Below is a small trained network, with its code and all its weights. Each question gives an input and a target symbol and asks what happens when units are switched off, that is, made to give their printed mean instead of their output.

import numpy as np


def w(rows, s, z=0):
    codes = np.array(rows[::2]) - 128.0
    scale = np.full(codes.shape[1], s)
    scale[-1] = z or s
    return codes * scale


def norm(h):
    return h / np.sqrt((h * h).mean(-1, keepdims=True) + 1e-5)


def f(y):
    return np.maximum(y, 0)


def softmax(a):
    e = np.exp(a - a.max(-1, keepdims=True))
    return e / e.sum(-1, keepdims=True)


def log_softmax(a):
    a = a - a.max(-1, keepdims=True)
    return a - np.log(np.exp(a).sum(-1, keepdims=True))


def net(x, mask):
    ids = ['Γαβδημστψ'.index(c) for c in x.split()]
    T = len(ids)
    res = E[ids] + P[:T]
    r = norm(res)
    for j in range(3):
        rows = slice(2 * j, 2 * j + 2)
        q, k, v = (r @ M[0][rows].T for M in (Q, K, V))
        z = softmax(np.where(np.tri(T) > 0, q @ k.T / 2**0.5, -1e9)) @ v
        o = O[0][rows]
        res = res + np.where(mask[j], z, o[:, -1]) @ o[:, :-1]
    y = f(norm(res) @ A[0][:, :-1].T + A[0][:, -1])
    res = res + np.where(mask[3:11], y, B[0][:, -1]) @ B[0][:, :-1]
    return log_softmax(norm(res)[-1] @ U[:, :-1].T + U[:, -1])


Q, K, V, O, A, B = {}, {}, {}, {}, {}, {}
E = w([
[150,109,183,170,43,101,104,181,165,130,118,176],'Γ',
[144,120,147,232,177,114,145,49,155,153,120,203],'α',
[84,143,84,196,140,70,169,112,172,95,84,210],'β',
[167,111,97,169,217,130,122,72,188,252,137,125],'δ',
[197,158,117,60,56,159,27,111,109,145,78,190],'η',
[188,41,112,134,148,120,150,73,145,70,31,125],'μ',
[162,129,148,113,178,165,188,36,138,98,143,146],'σ',
[125,188,149,112,51,163,144,173,191,154,62,100],'τ',
[148,178,142,156,129,86,160,104,54,76,155,73],'ψ',
],0.013)
P = w([
[53,84,126,120,170,151,1,194,128,75,171,103],'0',
[156,164,178,108,116,139,101,139,227,23,202,127],'1',
[153,181,187,129,144,156,118,145,184,43,170,141],'2',
[118,165,161,147,128,134,130,92,166,66,157,131],'3',
[95,155,152,142,106,127,144,74,153,78,153,128],'4',
[97,145,149,136,103,119,155,66,154,107,150,121],'5',
[103,150,140,135,105,115,161,65,142,124,137,124],'6',
[107,140,122,128,103,113,176,85,135,127,144,131],'7',
[123,156,131,138,147,122,194,130,111,140,101,147],'8',
[122,139,111,123,86,100,179,86,100,162,122,144],'9',
[145,143,89,123,115,114,203,135,92,154,116,159],'10',
[147,129,80,116,94,105,216,131,83,174,114,157],'11',
[151,124,68,112,82,102,225,133,69,197,105,175],'12',
[156,133,58,114,82,115,230,150,46,212,95,180],'13',
],0.0094)
Q[0] = w([
[125,96,75,143,192,113,117,111,142,167,138,110],'H0',
[88,129,71,173,199,97,172,54,81,101,138,134],'H0',
[69,173,181,60,61,206,54,215,93,167,174,155],'H1',
[192,182,254,77,25,157,88,164,189,55,107,158],'H1',
[121,78,94,142,234,77,199,44,134,79,128,124],'H2',
[211,100,87,158,141,160,211,80,194,151,108,196],'H2',
],0.01)
K[0] = w([
[122,129,85,107,110,97,220,122,156,162,82,161],'H0',
[185,141,120,68,96,106,229,112,68,177,100,136],'H0',
[116,110,148,175,166,80,2,142,198,94,139,167],'H1',
[33,128,171,127,174,166,56,135,167,53,173,68],'H1',
[147,152,136,111,70,111,252,125,65,178,123,114],'H2',
[168,129,37,116,121,86,149,163,83,200,100,127],'H2',
],0.0094)
V[0] = w([
[94,186,77,119,128,102,162,146,86,77,164,74],'H0',
[107,172,72,113,103,107,57,116,105,120,103,187],'H0',
[132,158,152,69,156,218,111,97,126,200,191,138],'H1',
[204,38,107,40,134,158,67,93,140,74,2,69],'H1',
[152,222,127,123,91,117,134,168,130,147,132,8],'H2',
[86,164,60,109,128,177,141,176,241,171,44,113],'H2',
],0.0085)
O[0] = w([
[172,120,96,99,199,68,142,125,122,58,135,178,109],'H0',
[181,220,179,180,150,130,69,88,67,181,83,203,100],'H0',
[74,130,189,70,124,150,186,117,45,174,185,208,25],'H1',
[91,105,107,108,159,96,200,30,163,100,2,88,252],'H1',
[161,225,127,38,96,56,119,129,69,83,105,50,72],'H2',
[94,185,84,161,80,190,115,108,100,81,159,83,104],'H2',
],0.0085,0.0044)
A[0] = w([
[125,104,120,138,144,115,126,171,139,165,187,126,64],'N0',
[149,121,157,125,117,95,44,203,160,175,121,106,113],'N1',
[141,162,113,104,183,105,134,71,134,137,171,110,141],'N2',
[186,144,167,64,160,3,111,186,83,69,143,126,85],'N3',
[142,181,142,137,69,78,150,123,88,68,115,103,253],'N4',
[74,86,139,101,144,146,173,112,123,146,143,161,75],'N5',
[96,136,127,98,69,155,147,134,84,136,152,111,80],'N6',
[166,132,143,116,149,53,113,151,94,94,144,103,104],'N7',
],0.013,0.0048)
B[0] = w([
[108,161,133,103,72,144,85,74,130,143,130,84,145],'N0',
[102,104,126,51,161,88,140,171,108,100,105,82,170],'N1',
[135,116,122,165,134,111,76,184,138,88,46,148,166],'N2',
[190,118,136,181,84,26,114,83,200,213,251,141,252],'N3',
[108,138,134,83,158,111,78,74,66,94,183,102,225],'N4',
[173,151,122,71,176,102,163,161,79,86,135,153,171],'N5',
[141,89,125,177,104,103,116,115,160,82,135,87,154],'N6',
[130,102,159,151,142,91,143,99,180,172,190,154,197],'N7',
],0.014,0.013)
U = w([
[87,113,128,20,150,57,113,211,144,169,71,70,91],'Γ',
[52,28,168,96,135,207,123,141,116,219,165,135,253],'α',
[177,122,56,212,133,175,61,192,175,96,128,133,111],'β',
[144,119,141,167,2,196,198,123,154,87,162,189,142],'δ',
[133,213,194,146,128,135,117,67,105,180,61,236,150],'η',
[110,55,89,168,166,106,185,54,204,126,43,127,83],'μ',
[138,108,137,66,210,86,221,172,92,86,107,219,158],'σ',
[125,181,67,86,156,84,132,86,56,42,141,78,92],'τ',
[204,135,125,126,131,55,160,87,199,188,200,132,136],'ψ',
],0.0076,0.0031)

Each question gives the input, a string of symbols that net reads in full, and the target symbol t.
The units are the heads (2 rows each of Q, K, V and O) and the neurons (one row each of A and B). Each row of codes is followed by its name. A weight is (code - 128) times the scale printed after its matrix; where a second scale follows, it is the last column's (O, A, B and U).
mask holds one flag per unit, heads first, then neurons. A switched-off unit (its flag False) gives its mean, the last column of its rows in O or B, instead of its output. The means were averaged over made-up inputs and are rounded, as every weight is.
A unit's drop is (log p(t) with every unit on - log p(t) with that unit switched off) / (log p(t) with every unit on - log p(t) with every unit switched off).
The circuit of an input: a set's keep is (log p(t) with only the set's units on - log p(t) with every unit switched off) / (log p(t) with every unit on - log p(t) with every unit switched off). Starting from all 11 units, units are removed one at a time, each time the one whose removal leaves the highest keep (on an exact tie, the one counted first), for as long as the keep stays at least 0.8.
circuit, biggest first: the units of the circuit, biggest drop first
unit that matters most: the unit with the biggest drop
top k neurons: the k neurons with the biggest drops, biggest first
heads that matter: for each layer, one digit per head in row order, 1 if its drop is at least 0.15 and else 0, layers parted by /
drop of u: that unit's drop, to one decimal
input β τ μ μ τ Γ μ δ α, target μ: heads that matter : 000
input α τ μ δ τ α τ μ η σ μ δ, target μ: top neuron : N3
input ψ β Γ α δ μ δ β η Γ τ σ, target τ: heads that matter : 001
input α μ τ β τ, target α: heads that matter : 011
input Γ σ μ δ τ μ μ μ τ, target Γ: heads that matter : 010
input μ τ δ τ δ α β μ μ ψ ψ η τ μ, target τ: circuit, biggest first : H2, N3
input τ ψ Γ η α, target η: circuit, biggest first : N3, H0
input τ μ β η α η η σ μ μ σ σ δ, target τ: circuit, biggest first : N3, N7
input ψ δ β τ δ, target β: top 2 neurons : N3, N2
input β ψ α μ μ μ τ, target β: heads that matter : 011
input μ η η δ, target σ: heads that matter : 010
input μ ψ α δ σ σ η τ τ τ δ, target β: heads that matter : 001
input δ η τ, target δ: heads that matter : 010
input β β η Γ μ σ τ μ, target τ: circuit, biggest first : H2
input η Γ β η τ μ σ α β α τ τ, target η: heads that matter : 100
input Γ σ α, target σ: heads that matter : 010
input Γ σ α σ η, target Γ: top 2 neurons : N1, N3
input δ τ τ σ Γ η τ Γ μ τ, target δ: top 3 neurons : N3, N6, N4
input σ σ μ Γ, target σ: circuit, biggest first : H1, N3
input μ ψ μ μ η δ μ δ σ, target σ: unit that matters most : N5
input σ η τ μ η α δ μ η, target σ: heads that matter : 000
input τ ψ α τ ψ δ τ β μ ψ η Γ μ σ, target σ: top 2 neurons : N3, N5
input Γ μ μ τ β α, target τ: drop of N7 : 0.1
input τ τ ψ μ μ τ β μ η, target τ: drop of H2 : 0.6
input τ η α σ β μ τ β σ μ σ Γ, target τ: drop of H2 : 0.3
